Here is a tiny trained network, its code and every weight. The questions are about switching its units off for an input and a class, where a switched-off unit gives its printed mean instead of its output.

import numpy as np


def w(rows, s, z=0):
    codes = np.array(rows[::2]) - 128.0
    scale = np.full(codes.shape[1], s)
    scale[-1] = z or s
    return codes * scale


def f(y):
    return y / 2 * (1 + np.tanh(0.7978845608 * (y + 0.044715 * y**3)))


def log_softmax(a):
    a = a - a.max(-1, keepdims=True)
    return a - np.log(np.exp(a).sum(-1, keepdims=True))


def net(x, mask):
    res = np.array(x, float).reshape(1, 3) / 4 @ E
    y = f(res @ A[0][:, :-1].T + A[0][:, -1])
    res = res + np.where(mask, y, B[0][:, -1]) @ B[0][:, :-1]
    return log_softmax(res[-1] @ U[:, :-1].T + U[:, -1])


A, B = {}, {}
E = w([
[166,53,93,140,117,114,171,134,46,80,195],'x0',
[131,152,60,165,153,249,102,83,81,173,134],'x1',
[111,118,153,90,63,164,137,59,109,210,186],'x2',
],0.014)
A[0] = w([
[133,94,204,72,119,54,192,167,215,109,170,125],'n0',
[158,123,97,134,127,97,120,102,133,142,95,249],'n1',
[122,87,62,110,135,114,106,137,111,101,157,88],'n2',
[146,171,84,141,199,136,138,172,123,60,47,100],'n3',
[62,148,150,143,141,141,19,118,252,164,86,111],'n4',
[139,192,165,114,132,146,86,92,140,132,54,108],'n5',
[140,160,83,133,145,150,113,75,117,140,107,112],'n6',
[193,107,128,198,183,140,121,174,155,101,48,134],'n7',
[107,110,189,110,98,101,154,151,178,96,133,102],'n8',
[128,114,123,154,188,210,107,126,68,121,107,143],'n9',
[201,91,116,135,131,142,196,112,39,48,180,104],'n10',
[102,123,119,181,164,163,49,134,93,149,142,105],'n11',
[92,110,182,69,71,143,153,68,130,234,182,115],'n12',
[143,148,79,130,196,204,135,101,134,151,146,120],'n13',
],0.011,0.015)
B[0] = w([
[105,200,125,134,103,95,126,92,140,85,145,252],'n0',
[94,67,52,134,28,202,45,199,245,189,190,233],'n1',
[177,111,177,108,161,128,124,70,62,72,88,149],'n2',
[71,93,176,182,208,154,192,126,85,143,84,222],'n3',
[187,130,173,90,199,186,61,104,134,140,145,245],'n4',
[208,108,177,78,176,105,97,66,102,135,168,190],'n5',
[68,189,148,112,95,131,128,102,95,132,140,168],'n6',
[136,59,132,206,111,153,171,163,122,123,75,224],'n7',
[113,212,107,124,111,84,154,82,87,46,108,190],'n8',
[51,191,111,120,107,82,131,100,148,76,168,204],'n9',
[187,107,228,69,198,182,76,93,119,150,185,221],'n10',
[125,206,73,141,118,99,119,63,85,77,105,170],'n11',
[106,88,181,232,138,181,174,201,50,169,57,230],'n12',
[91,177,125,137,87,116,121,103,119,82,117,197],'n13',
],0.011,0.017)
U = w([
[245,112,193,59,223,153,59,95,115,135,190,121],'0',
[95,71,161,210,165,152,230,180,78,142,33,108],'1',
[93,238,103,118,95,76,139,86,113,58,138,97],'2',
[113,65,45,120,71,160,47,222,247,183,196,244],'3',
[201,107,55,98,154,108,179,108,132,164,110,88],'4',
[168,112,54,35,176,93,181,148,123,159,125,91],'5',
],0.011)

Each question gives the input, the list of numbers given to net, and the class t.
The units are the neurons (one row each of A and B). Each row of codes is followed by its name. A weight is (code - 128) times the scale printed after its matrix; where a second scale follows, it is the last column's (A, B and U).
mask holds one flag per neuron, in row order. A switched-off neuron (its flag False) gives its mean, the last column of its row in B, instead of its output. The means were averaged over made-up inputs and are rounded, as every weight is.
A unit's drop is (log p(t) with every unit on - log p(t) with that unit switched off) / (log p(t) with every unit on - log p(t) with every unit switched off).
The circuit of an input: a set's keep is (log p(t) with only the set's units on - log p(t) with every unit switched off) / (log p(t) with every unit on - log p(t) with every unit switched off). Starting from the 12 units with the biggest drops (on a tie, the unit counted first), units are removed one at a time, each time the one whose removal leaves the highest keep (on an exact tie, the one counted first), for as long as the keep stays at least 0.8.
circuit, biggest first: the units of the circuit, biggest drop first
unit that matters most: the unit with the biggest drop
k most important neurons: the k neurons with the biggest drops, biggest first
drop when u is switched off: that unit's drop, to one decimal
input [8,2,-6], class 0: circuit, biggest first -> n10
input [6,-6,-4], class 0: 3 most important neurons -> n10; n9; n13
input [4,-6,-4], class 2: 3 most important neurons -> n0; n12; n4
input [-5,-8,7], class 2: 2 most important neurons -> n0; n8
input [6,-6,8], class 1: 2 most important neurons -> n12; n4
input [5,2,-5], class 0: 2 most important neurons -> n10; n12
input [-3,-2,4], class 1: 3 most important neurons -> n12; n10; n1
input [-5,6,-4], class 2: 4 most important neurons -> n10; n9; n13; n11
input [-4,7,7], class 1: 2 most important neurons -> n12; n0
input [5,-2,-5], class 0: 3 most important neurons -> n10; n12; n2
input [3,-3,-1], class 3: 3 most important neurons -> n4; n5; n3
input [-6,1,-6], class 0: 3 most important neurons -> n4; n5; n12
input [3,-4,2], class 2: 2 most important neurons -> n4; n0
input [-7,5,-5], class 0: circuit, biggest first -> n4
input [7,4,-7], class 0: 3 most important neurons -> n10; n12; n2
input [-6,1,-5], class 0: 2 most important neurons -> n4; n5
input [3,-4,-1], class 2: drop when n4 is switched off -> 1.6
input [2,2,5], class 1: drop when n12 is switched off -> 1.9
input [4,6,1], class 2: drop when n9 is switched off -> 0.1
input [-7,-3,8], class 1: drop when n12 is switched off -> 7.6
input [-3,-3,-2], class 3: unit that matters most -> n10
